Below is a small trained network, with its code and all its weights. Each question gives an input and a class and asks what happens when units are switched off, that is, made to give their printed mean instead of their output.

import numpy as np


def w(rows, s, z=0):
    codes = np.array(rows[::2]) - 128.0
    scale = np.full(codes.shape[1], s)
    scale[-1] = z or s
    return codes * scale


def norm(h):
    return h / np.sqrt((h * h).mean(-1, keepdims=True) + 1e-5)


def f(y):
    return y / 2 * (1 + np.tanh(0.7978845608 * (y + 0.044715 * y**3)))


def log_softmax(a):
    a = a - a.max(-1, keepdims=True)
    return a - np.log(np.exp(a).sum(-1, keepdims=True))


def net(x, mask):
    res = np.array(x, float).reshape(1, 5) / 4 @ E
    u = 0
    for l in range(2):
        y = f(norm(res) @ A[l][:, :-1].T + A[l][:, -1])
        res = res + np.where(mask[u : u + 4], y, B[l][:, -1]) @ B[l][:, :-1]
        u += 4
    return log_softmax(norm(res)[-1] @ U[:, :-1].T + U[:, -1])


A, B = {}, {}
E = w([
[125,127,126,129],'x0',
[24,48,100,203],'x1',
[152,174,55,175],'x2',
[165,2,96,144],'x3',
[128,127,128,134],'x4',
],0.0017)
A[0] = w([
[253,114,55,183,5],'L0N0',
[145,55,171,61,40],'L0N1',
[198,41,168,83,63],'L0N2',
[28,125,207,141,126],'L0N3',
],0.0041,0.0015)
B[0] = w([
[138,131,46,1,175],'L0N0',
[154,166,160,198,154],'L0N1',
[206,156,168,154,210],'L0N2',
[90,115,60,26,254],'L0N3',
],0.0036,0.00085)
A[1] = w([
[118,253,165,73,31],'L1N0',
[16,187,137,168,77],'L1N1',
[106,159,55,198,133],'L1N2',
[123,163,104,122,2],'L1N3',
],0.0066,0.0017)
B[1] = w([
[68,3,92,216,252],'L1N0',
[210,209,177,49,205],'L1N1',
[150,183,139,230,175],'L1N2',
[192,66,34,172,107],'L1N3',
],0.004,0.0026)
U = w([
[70,32,186,145,254],'0',
[120,110,43,231,215],'1',
[58,163,157,21,68],'2',
[138,248,139,168,79],'3',
[223,109,210,103,23],'4',
[202,125,46,62,37],'5',
],0.013,0.0013)

Each question gives the input, the list of numbers given to net, and the class t.
The units are the neurons (one row each of A and B). Each row of codes is followed by its name. A weight is (code - 128) times the scale printed after its matrix; where a second scale follows, it is the last column's (A, B and U).
mask holds one flag per neuron, layer by layer. A switched-off neuron (its flag False) gives its mean, the last column of its row in B, instead of its output. The means were averaged over made-up inputs and are rounded, as every weight is.
A unit's drop is (log p(t) with every unit on - log p(t) with that unit switched off) / (log p(t) with every unit on - log p(t) with every unit switched off).
The circuit of an input: a set's keep is (log p(t) with only the set's units on - log p(t) with every unit switched off) / (log p(t) with every unit on - log p(t) with every unit switched off). Starting from all 8 units, units are removed one at a time, each time the one whose removal leaves the highest keep (on an exact tie, the one counted first), for as long as the keep stays at least 0.8.
units of the circuit, in order: the units of the circuit, biggest drop first
k most important neurons: the k neurons with the biggest drops, biggest first
k most important neurons of layer l: the k neurons of layer l with the biggest drops, biggest first
drop when u is switched off: that unit's drop, to one decimal
input [5,6,-5,-1,-5], class 2: units of the circuit, in order -> L1N0, L0N3
input [7,-8,0,-5,-3], class 0: 2 most important neurons -> L1N0, L1N2
input [-5,0,2,-5,-2], class 1: units of the circuit, in order -> L1N0
input [-2,-8,0,-6,2], class 0: units of the circuit, in order -> L1N0, L1N2
input [7,8,0,-8,8], class 2: 3 most important neurons of layer 0 -> L0N3, L0N1, L0N2
input [-1,-8,5,-1,3], class 1: units of the circuit, in order -> L1N0, L1N1
input [-8,7,0,-5,6], class 2: units of the circuit, in order -> L0N3, L1N1
input [-6,1,3,0,-1], class 3: 4 most important neurons -> L1N0, L0N3, L1N2, L0N2
input [8,2,0,-1,4], class 2: 2 most important neurons of layer 0 -> L0N3, L0N1
input [4,7,2,-3,-8], class 3: 3 most important neurons -> L1N2, L1N1, L0N0
input [4,7,-5,-6,-2], class 2: 2 most important neurons -> L0N3, L1N1
input [-3,-8,2,-1,7], class 1: 3 most important neurons -> L1N0, L1N1, L0N3
input [5,3,0,-1,8], class 2: 3 most important neurons -> L0N3, L0N1, L0N2
input [-8,4,-3,-6,7], class 2: units of the circuit, in order -> L0N3
input [-7,7,3,-7,0], class 3: 3 most important neurons -> L1N1, L1N2, L0N0
input [3,-1,1,-8,-4], class 1: 2 most important neurons -> L1N0, L1N3
input [5,-4,-1,-2,3], class 0: 2 most important neurons of layer 1 -> L1N0, L1N2
input [3,-5,6,-6,-1], class 1: drop when L1N0 is switched off -> 0.7
input [6,-1,-6,2,8], class 4: drop when L0N1 is switched off -> 0.1
input [-2,-6,3,-1,-1], class 1: drop when L1N0 is switched off -> 0.6
input [-5,5,8,-2,2], class 3: units of the circuit, in order -> L1N0
